Here is a tiny trained network, its code and every weight. The questions are about switching its units off for an input and a target symbol, where a switched-off unit gives its printed mean instead of its output.

import numpy as np


def w(rows, s, z=0):
    codes = np.array(rows[::2]) - 128.0
    scale = np.full(codes.shape[1], s)
    scale[-1] = z or s
    return codes * scale


def f(y):
    return y / 2 * (1 + np.tanh(0.7978845608 * (y + 0.044715 * y**3)))


def softmax(a):
    e = np.exp(a - a.max(-1, keepdims=True))
    return e / e.sum(-1, keepdims=True)


def log_softmax(a):
    a = a - a.max(-1, keepdims=True)
    return a - np.log(np.exp(a).sum(-1, keepdims=True))


def net(x, mask):
    ids = ['αβγεζηλμπστφ'.index(c) for c in x.split()]
    T = len(ids)
    res = E[ids] + P[:T]
    r = res
    for j in range(3):
        rows = slice(4 * j, 4 * j + 4)
        q, k, v = (r @ M[0][rows].T for M in (Q, K, V))
        z = softmax(np.where(np.tri(T) > 0, q @ k.T / 4**0.5, -1e9)) @ v
        o = O[0][rows]
        res = res + np.where(mask[j], z, o[:, -1]) @ o[:, :-1]
    y = f(res @ A[0][:, :-1].T + A[0][:, -1])
    res = res + np.where(mask[3:19], y, B[0][:, -1]) @ B[0][:, :-1]
    return log_softmax(res[-1] @ U[:, :-1].T + U[:, -1])


Q, K, V, O, A, B = {}, {}, {}, {}, {}, {}
E = w([
[148,88,173,153,138,106],'α',
[37,68,60,174,50,47],'β',
[137,3,77,105,79,202],'γ',
[89,116,162,171,80,131],'ε',
[184,81,151,39,140,64],'ζ',
[126,190,92,83,200,178],'η',
[135,161,130,114,165,74],'λ',
[140,134,110,36,54,107],'μ',
[138,165,55,204,176,160],'π',
[117,189,117,114,95,171],'σ',
[104,110,180,124,140,182],'τ',
[179,109,150,134,52,138],'φ',
],0.022)
P = w([
[229,170,68,239,142,118],'0',
[36,120,179,67,130,159],'1',
[225,166,80,252,139,98],'2',
[51,112,218,45,127,169],'3',
[160,157,80,255,164,71],'4',
[74,115,249,33,118,188],'5',
[131,152,81,254,176,55],'6',
],0.0094)
Q[0] = w([
[223,80,197,129,211,72],'H0',
[23,71,188,170,144,181],'H0',
[68,149,178,28,104,229],'H0',
[140,108,105,102,72,24],'H0',
[212,192,82,108,180,184],'H1',
[182,179,208,233,158,154],'H1',
[249,120,87,228,108,142],'H1',
[100,143,116,146,125,89],'H1',
[194,178,186,228,130,148],'H2',
[114,103,185,107,87,155],'H2',
[67,214,203,81,211,241],'H2',
[109,188,167,68,82,74],'H2',
],0.013)
K[0] = w([
[147,96,160,87,212,66],'H0',
[113,52,164,193,118,166],'H0',
[103,66,39,117,90,165],'H0',
[104,137,120,116,91,37],'H0',
[159,195,105,118,180,194],'H1',
[86,154,172,193,185,134],'H1',
[143,207,218,160,137,129],'H1',
[111,171,112,128,110,93],'H1',
[86,125,249,138,174,128],'H2',
[73,75,110,124,97,122],'H2',
[38,137,93,230,182,28],'H2',
[100,107,115,114,61,18],'H2',
],0.015)
V[0] = w([
[134,83,132,148,103,184],'H0',
[67,62,73,168,158,93],'H0',
[117,3,97,112,164,114],'H0',
[161,91,53,60,139,137],'H0',
[160,165,93,136,133,116],'H1',
[55,179,156,158,108,176],'H1',
[163,220,212,100,134,187],'H1',
[124,91,24,153,154,234],'H1',
[48,94,16,139,123,71],'H2',
[161,92,116,99,193,174],'H2',
[150,128,135,159,170,91],'H2',
[129,151,98,68,125,78],'H2',
],0.0063)
O[0] = w([
[97,42,93,139,185,107,198],'H0',
[170,87,159,141,163,71,132],'H0',
[168,70,137,94,254,97,242],'H0',
[171,107,58,47,167,112,173],'H0',
[132,164,146,92,96,143,113],'H1',
[119,183,107,152,136,167,45],'H1',
[73,149,155,97,192,211,5],'H1',
[184,120,16,92,100,133,141],'H1',
[41,105,116,173,157,100,10],'H2',
[130,127,140,83,156,206,112],'H2',
[133,154,154,156,197,123,42],'H2',
[121,146,65,99,139,81,49],'H2',
],0.0062,0.0022)
A[0] = w([
[132,178,144,99,185,92,122],'N0',
[141,86,83,183,162,173,75],'N1',
[205,95,132,188,114,120,77],'N2',
[90,109,195,64,87,155,50],'N3',
[113,154,162,17,125,149,171],'N4',
[18,105,122,85,153,202,43],'N5',
[182,168,80,151,215,79,151],'N6',
[62,148,77,191,207,167,125],'N7',
[28,90,141,78,77,60,25],'N8',
[134,131,226,144,167,229,91],'N9',
[65,123,186,130,182,40,141],'N10',
[132,154,59,251,158,136,18],'N11',
[204,161,111,183,122,132,3],'N12',
[143,198,59,168,158,61,13],'N13',
[87,237,188,193,92,116,78],'N14',
[200,181,151,67,171,165,105],'N15',
],0.012,0.011)
B[0] = w([
[107,134,124,117,118,182,157],'N0',
[119,181,157,151,118,152,171],'N1',
[61,157,145,97,101,119,254],'N2',
[104,86,108,102,96,135,175],'N3',
[103,142,95,184,139,115,236],'N4',
[136,147,177,118,133,9,157],'N5',
[111,82,159,171,113,106,219],'N6',
[173,144,125,64,67,109,156],'N7',
[121,126,182,99,119,120,172],'N8',
[160,136,126,165,170,146,202],'N9',
[169,183,99,99,106,172,238],'N10',
[127,116,45,120,174,86,161],'N11',
[159,182,185,70,190,97,162],'N12',
[103,121,200,82,140,184,152],'N13',
[81,110,140,117,177,149,181],'N14',
[120,96,121,73,137,135,167],'N15',
],0.014,0.0074)
U = w([
[156,148,219,242,159,40,168],'α',
[38,142,149,90,95,103,2],'β',
[97,81,134,179,21,223,141],'γ',
[42,163,110,181,193,113,137],'ε',
[200,30,164,78,166,90,215],'ζ',
[113,131,131,14,107,204,39],'η',
[70,116,253,74,163,181,40],'λ',
[188,195,45,173,81,80,158],'μ',
[142,194,134,87,190,79,101],'π',
[73,219,80,109,151,185,112],'σ',
[226,164,150,149,183,183,185],'τ',
[185,193,224,62,46,128,137],'φ',
],0.0069,0.0053)

Each question gives the input, a string of symbols that net reads in full, and the target symbol t.
The units are the heads (4 rows each of Q, K, V and O) and the neurons (one row each of A and B). Each row of codes is followed by its name. A weight is (code - 128) times the scale printed after its matrix; where a second scale follows, it is the last column's (O, A, B and U).
mask holds one flag per unit, heads first, then neurons. A switched-off unit (its flag False) gives its mean, the last column of its rows in O or B, instead of its output. The means were averaged over made-up inputs and are rounded, as every weight is.
A unit's drop is (log p(t) with every unit on - log p(t) with that unit switched off) / (log p(t) with every unit on - log p(t) with every unit switched off).
The circuit of an input: a set's keep is (log p(t) with only the set's units on - log p(t) with every unit switched off) / (log p(t) with every unit on - log p(t) with every unit switched off). Starting from the 12 units with the biggest drops (on a tie, the unit counted first), units are removed one at a time, each time the one whose removal leaves the highest keep (on an exact tie, the one counted first), for as long as the keep stays at least 0.8.
circuit, biggest first: the units of the circuit, biggest drop first
unit that matters most: the unit with the biggest drop
k most important neurons: the k neurons with the biggest drops, biggest first
which heads matter: for each layer, one digit per head in row order, 1 if its drop is at least 0.15 and else 0, layers parted by /
input φ φ ζ π η, target η: 2 most important neurons => [N7, N15]
input φ φ φ λ β τ, target φ: which heads matter => 001
input β η λ η φ ζ, target φ: circuit, biggest first => [H2, N10, N8]
input φ σ φ α, target τ: circuit, biggest first => [N9, N10, H1, N2]
input φ λ α μ τ ζ, target η: which heads matter => 010
input φ γ α π, target ζ: unit that matters most => H0
input γ φ φ α α ε, target ζ: circuit, biggest first => [H0, H1]
input β β ε λ φ α, target φ: circuit, biggest first => [N10, N8, H2, H1]
input λ φ γ ζ φ γ, target ζ: which heads matter => 100
input π ζ λ φ λ ζ, target η: circuit, biggest first => [N10, N15, N3, H1]
input γ φ γ φ ε, target ε: circuit, biggest first => [N14, H0, N11]
input φ π ζ η φ β, target φ: circuit, biggest first => [N8, N10, H0]
input φ α α α φ λ, target σ: circuit, biggest first => [N10, N4, N0]
input λ φ β η, target φ: 3 most important neurons => [N7, N5, N10]
input μ ε φ τ, target α: 2 most important neurons => [N5, N9]
input ζ α φ φ γ α, target ζ: circuit, biggest first => [H0]
input φ φ τ, target τ: circuit, biggest first => [N9, H1, H2]
input φ λ ζ φ φ φ φ, target φ: circuit, biggest first => [H2, N4]
input φ β σ λ φ φ ε, target ε: which heads matter => 110
input β φ λ, target λ: 2 most important neurons => [N14, N13]
input φ φ μ μ γ β, target φ: unit that matters most => N8
input α φ γ γ α ζ β, target β: circuit, biggest first => [H1, N13, N2]
input α φ γ φ φ φ φ, target φ: 2 most important neurons => [N4, N2]
